array([[-82,  49,   7, -31, -34],
       [-18,   8,  -1, -13,  44],
       [-40,   4,  13, -64,  -3]]): 49

array([[-78, -74,  52,  69,  54, -62],
       [-87, -87,  58,  81,  65, -69],
       [-82, -67,  46,  66,  47, -61]]): -74

array([[-11,  31,  -8, -27,  15],
       [-81, -40, -88, -47,  26],
       [  1,  -8, -16,   3,  16]]): 31

array([[ 45, -80, -36, -66, -26,   2],
       [ 32, -40,   2, -46, -10, -15],
       [ 20, -26,  52,  32, -60, -13]]): -80

array([[-10,  18,  -9, -10,  20,  85, -51],
       [ 57, -19,  52, -44,  -4,  81,  47],
       [ 17, -14,  42, -35,   1, -67,  61]]): 18

array([[ 34,   4,  28, -16, -17, -72, -16],
       [ 14,  18, -26, -30,   6,  51,  -6],
       [-36, -21, -37, -25, -12,  22, -27]]): 4
---
[ 81  44  33 -53 -26  41  16] → 81, 16

[ 68   3 -29 -17] → 68, -17

[[ -8  41  46  22  46  71]
 [ 50 -26  15  19  68  76]] → -8, 76

[ 85  75 -62  43] → 85, 43

[[-22 -32  66 -22  62 -66]
 [-36 -60  10 -35  12 -28]] → -22, -28

[[ 27 -29 -72 -73 -45]
 [-52 -86  68  66 -55]
 [-44  86 -79 -73  33]] → 27, 33

[[-17   3 -49  17  67]
 [-11  38 -13 -12  54]] → -17, 54

[ -3 -25 -83 -39] → -3, -39
---
Q:
[[-75  43  44  25 -18  -8]
 [-66  46  27  24   0  41]
 [ 46 -35 -19   4 -40 -41]]
A: -40

Q: [ 23 -58 -70   3 -16  57]
A: -16

Q:
[[-29  -7 -54  31 -39  13  40]
 [-57 -18 -48  36 -38 -64  -3]
 [-56   9 -38 -47 -44 -61 -38]]
A: -61

Q: [ 54 -65   9  43]
A: 9

Q: [-65 -52 -63 -60 -39]
A: -60

Q: [ 36 -30  -8  -4 -65  33]
A: -65

Q: [ 88  21 -33  79 -73  83]
A: -73

Q: [-42 -65  43  53  24]
A: 53

Q:
[[ 41 -15 -72   9  20   8]
 [ -9 -21   2  16  76  29]
 [  7   5 -83  16  22  72]]
A: 22
---
array([[1, 3, 1, 3, 2, 8],
       [3, 7, 2, 7, 2, 4],
       [8, 4, 8, 4, 8, 1]]) => 1

array([[605, 380, 797, 936, 824],
       [919, 674, 646, 837, 245],
       [383, 499, 835, 996, 228]]) => 605

array([[-346,  -18, -397,  653,  529],
       [ 288,  -57,   26, -495, -803],
       [ 114,  -50,  -99, -130, -376]]) => -346

array([[ 24,  13, -23,  43, -34, -23,  18],
       [ 18,  -8,  -6,  -8,  34,  31,  -7],
       [ 24, -14, -20, -11,  42,  37, -15]]) => 24

array([[20, 46, 34, 96, 42],
       [85, 41, 40, 56, 70],
       [97, 40, 37, 68, 76]]) => 20

array([[ 16,  26,  -8, -25, -12],
       [-29,  -3,  -6, -25, -30],
       [ -3,  17, -20, -29,  -7]]) => 16

array([[-38, -43,  10, -32,   8,  16,  31],
       [-19, -35, -17,  26, -15, -28, -37],
       [-35, -13,  -2,   2,  -6,  15,  18]]) => -38

array([[3, 5, 3, 5],
       [2, 1, 2, 7],
       [8, 6, 4, 7]]) => 3
---
[-36, -6, -11, -27, 66] ==> 66, -36
[62, 65, 40, 39, 45] ==> 65, 39
[-46, 83, -33, -33, 58] ==> 83, -46
[-34, -22, -64, 43, 21, 10, 29] ==> 43, -64
[-52, 56, -10, 68] ==> 68, -52
[[31, 15, 68, -35, -27], [-51, -67, 65, 42, 58]] ==> 68, -67
---
-1.20,0.04,0.27,0.51,1.02,0.69,-1.23
-2.23,-1.09,0.85,0.91,1.53,-1.30,0.28
-0.73,-0.84,0.27,0.05,1.76,-0.20,0.81
>> -1.20

0.094,-12.493,16.190,6.958,0.508,-14.825,-8.297 >> 0.094

-0.02,0.04,0.10,-0.12 >> -0.02

8.29,-19.02,17.54,-0.66,-20.01,-11.29,-18.44 >> 8.29

0.025,0.102,0.012,-0.158,0.043,0.077 >> 0.025

0.75,0.78,-0.86,-1.00
0.68,0.83,-0.91,-0.61
1.07,1.17,-0.80,-1.17
>> 0.75
---
[[-161.455 -147.522   95.420   -2.222 -209.354   47.072]
 [ 127.007   73.966  129.280   37.176 -164.258  124.826]
 [-121.554   18.654 -239.890  -45.359    6.486 -157.845]] yields 47.072

[[ 131.8  185.6  160.1 -164.0   54.2   28.1 -195.6]
 [ -74.4  -97.5  -69.3   -5.9  -31.1  -55.9    4.8]] yields -195.6

[[-1.624 -1.004 -0.084 -0.223  1.339 -1.317  0.625]
 [-0.439 -0.325 -0.299 -0.290 -0.526 -0.476 -0.248]
 [-1.185 -0.476 -0.096 -0.351  0.260 -0.910  0.245]] yields 0.625

[ 1.0  1.5 -1.6  1.1  1.1 -0.5] yields -0.5

[ 0.621  0.736  0.918 -1.202] yields -1.202

[[ -63.42  -55.96 -169.20   62.99]
 [  22.61  -24.06  125.07   37.32]] yields 62.99

[-121.406  -80.372  -84.593  169.210  -97.729  -24.692] yields -24.692

[-10.4  -4.8   0.3  -6.2  12.6] yields 12.6

[-102.7 -104.6  -48.3 -160.2  136.6] yields 136.6
---
[[-70 -11   5 -21]
 [-70 -19 -22   4]
 [-70  23   6 -28]]	5

[[-40   2 -39  62  -4]
 [  1  24   1 -46  34]
 [-26  -9 -27  47 -14]]	-39

[[ 77  71  79 -77 -75  80]
 [ 62 -71 -81   1  50  18]
 [ 74 -43 -78  21  57  71]]	79

[[ 16   7 -45  69 -30]
 [ 34  26  18 -47  65]
 [ 31  21 -63  59  -7]]	-45

[[-16 -32  57 -14]
 [ 26  -8 -15 -63]
 [ -8 -30  55  -9]]	57

[[ 28  17 -87  66 -13]
 [ 26  17 -82  78 -22]
 [ 71  61  -8 -11  57]]	-87

[[-59 -51 -61 -54  59  11 -64]
 [-64 -59  60  52  60 -51  62]
 [-63 -62  18  29  64 -53  46]]	-61
---
[-40 -77   1  19 -80  58  17] ans = -40
[-40   5  43  42  77 -12] ans = -40
[-37  60 -60 -21 -37 -38 -75] ans = -37
[ 76  47   1  -2  14  19 -16] ans = 76
[ 33  87  -5 -77  -4  18] ans = 33
[ -8 -34  10   8  24  68  53] ans = -8
[-15  59  28 -68  -7] ans = -15
[-16  67  33  -3  58  20] ans = -16
---
-12	-70	7	10	-14	-31	44 -> -31
60	30	42	79	-19	28 -> 28
-64	14	69	80	58 -> 14
72	-7	20	8	-13	-29 -> -13
65	47	2	50	59	67 -> 47
-8	-79	-76	-24	-52	-11	-80 -> -79
